Below is a small trained network, with its code and all its weights. Each question gives an input and a class and asks what happens when units are switched off, that is, made to give their printed mean instead of their output.

import numpy as np


def w(rows, s, z=0):
    codes = np.array(rows[::2]) - 128.0
    scale = np.full(codes.shape[1], s)
    scale[-1] = z or s
    return codes * scale


def f(y):
    return np.maximum(y, 0)


def log_softmax(a):
    a = a - a.max(-1, keepdims=True)
    return a - np.log(np.exp(a).sum(-1, keepdims=True))


def net(x, mask):
    res = np.array(x, float).reshape(1, 5) / 4 @ E
    y = f(res @ A[0][:, :-1].T + A[0][:, -1])
    res = res + np.where(mask, y, B[0][:, -1]) @ B[0][:, :-1]
    return log_softmax(res[-1] @ U[:, :-1].T + U[:, -1])


A, B = {}, {}
E = w([
[162,111,213,180,164,132],'x0',
[115,106,145,93,118,249],'x1',
[111,140,103,199,121,140],'x2',
[181,226,160,118,55,166],'x3',
[119,135,103,179,125,146],'x4',
],0.013)
A[0] = w([
[146,181,114,141,172,54,137],'neuron 1',
[111,112,102,209,79,150,228],'neuron 2',
[120,85,96,106,177,121,99],'neuron 3',
[128,160,143,90,153,70,252],'neuron 4',
[203,171,91,183,152,69,50],'neuron 5',
[86,128,164,135,79,217,81],'neuron 6',
[166,195,168,84,92,168,67],'neuron 7',
[71,160,189,35,140,79,226],'neuron 8',
[77,128,96,185,146,125,210],'neuron 9',
[67,132,90,109,83,116,136],'neuron 10',
[181,125,198,148,182,181,63],'neuron 11',
[55,64,131,127,179,147,111],'neuron 12',
[167,120,135,138,163,156,77],'neuron 13',
[119,121,137,111,149,180,87],'neuron 14',
[96,117,86,78,73,132,134],'neuron 15',
[187,74,174,157,164,125,143],'neuron 16',
[254,140,103,156,94,80,46],'neuron 17',
[143,65,140,50,146,142,231],'neuron 18',
[207,220,120,127,51,137,57],'neuron 19',
[169,199,187,132,88,187,93],'neuron 20',
[166,123,183,143,136,120,121],'neuron 21',
[185,124,94,155,155,63,112],'neuron 22',
],0.012,0.0032)
B[0] = w([
[190,82,95,75,93,228,228],'neuron 1',
[99,152,174,142,95,191,221],'neuron 2',
[81,251,97,3,125,86,216],'neuron 3',
[120,94,220,187,108,200,215],'neuron 4',
[151,104,102,110,129,160,215],'neuron 5',
[139,61,75,76,101,135,223],'neuron 6',
[103,159,78,75,144,137,228],'neuron 7',
[157,189,127,177,63,176,226],'neuron 8',
[61,163,247,81,134,175,228],'neuron 9',
[138,201,94,175,205,214,207],'neuron 10',
[160,128,73,138,147,98,215],'neuron 11',
[70,75,131,131,85,16,254],'neuron 12',
[133,123,73,184,154,162,157],'neuron 13',
[180,9,91,117,141,165,179],'neuron 14',
[197,195,9,244,151,153,215],'neuron 15',
[106,242,98,148,168,113,218],'neuron 16',
[114,46,69,31,102,116,197],'neuron 17',
[116,138,185,173,74,159,238],'neuron 18',
[92,158,136,38,147,66,251],'neuron 19',
[49,109,77,110,82,99,243],'neuron 20',
[167,246,61,197,138,141,184],'neuron 21',
[148,45,118,76,116,180,222],'neuron 22',
],0.0057,0.0098)
U = w([
[27,131,134,62,121,31,19],'0',
[168,2,102,102,112,165,63],'1',
[176,215,31,219,234,102,69],'2',
[78,155,202,120,92,171,253],'3',
[89,137,172,153,47,132,238],'4',
],0.0085,0.0026)

Each question gives the input, the list of numbers given to net, and the class t.
The units are the neurons (one row each of A and B). Each row of codes is followed by its name. A weight is (code - 128) times the scale printed after its matrix; where a second scale follows, it is the last column's (A, B and U).
mask holds one flag per neuron, in row order. A switched-off neuron (its flag False) gives its mean, the last column of its row in B, instead of its output. The means were averaged over made-up inputs and are rounded, as every weight is.
A unit's drop is (log p(t) with every unit on - log p(t) with that unit switched off) / (log p(t) with every unit on - log p(t) with every unit switched off).
The circuit of an input: a set's keep is (log p(t) with only the set's units on - log p(t) with every unit switched off) / (log p(t) with every unit on - log p(t) with every unit switched off). Starting from the 12 units with the biggest drops (on a tie, the unit counted first), units are removed one at a time, each time the one whose removal leaves the highest keep (on an exact tie, the one counted first), for as long as the keep stays at least 0.8.
circuit, biggest first: the units of the circuit, biggest drop first
unit that matters most: the unit with the biggest drop
top k neurons: the k neurons with the biggest drops, biggest first
drop of u: that unit's drop, to one decimal
input [8,1,-4,4,-4], class 2: unit that matters most -> neuron 21
input [7,-1,-6,1,-7], class 2: circuit, biggest first -> neuron 21; neuron 16
input [7,-2,-2,-3,-4], class 2: top 2 neurons -> neuron 16; neuron 21
input [-7,-1,0,-4,1], class 2: top 2 neurons -> neuron 15; neuron 10
input [2,-4,-8,-1,0], class 3: circuit, biggest first -> neuron 4; neuron 12
input [-1,-4,-6,6,3], class 0: top 2 neurons -> neuron 19; neuron 17
input [-8,-7,-1,-6,1], class 2: top 2 neurons -> neuron 10; neuron 15
input [7,-7,6,6,2], class 1: circuit, biggest first -> neuron 17; neuron 1
input [2,3,7,-3,7], class 3: top 2 neurons -> neuron 9; neuron 2
input [5,8,5,2,0], class 1: top 2 neurons -> neuron 6; neuron 14
input [-8,8,-5,4,-1], class 1: top 3 neurons -> neuron 6; neuron 14; neuron 16
input [-8,-4,-8,0,-3], class 2: top 2 neurons -> neuron 15; neuron 10
input [2,-2,5,7,-1], class 0: circuit, biggest first -> neuron 19; neuron 20
input [-6,3,7,-7,5], class 0: top neuron -> neuron 12
input [-8,2,5,6,6], class 2: top 3 neurons -> neuron 15; neuron 10; neuron 12
input [-2,8,-3,-8,-3], class 0: top 3 neurons -> neuron 3; neuron 12; neuron 1
input [-4,-7,-6,-3,-8], class 4: circuit, biggest first -> neuron 8; neuron 4
input [7,8,-5,2,6], class 1: top 3 neurons -> neuron 6; neuron 14; neuron 15
input [0,-7,5,-1,7], class 1: drop of neuron 1 -> 0.1
input [-1,3,1,2,-1], class 1: drop of neuron 12 -> 0.2
input [7,6,-5,5,-7], class 2: drop of neuron 2 -> 0.1
input [8,-3,-8,6,5], class 2: circuit, biggest first -> neuron 21
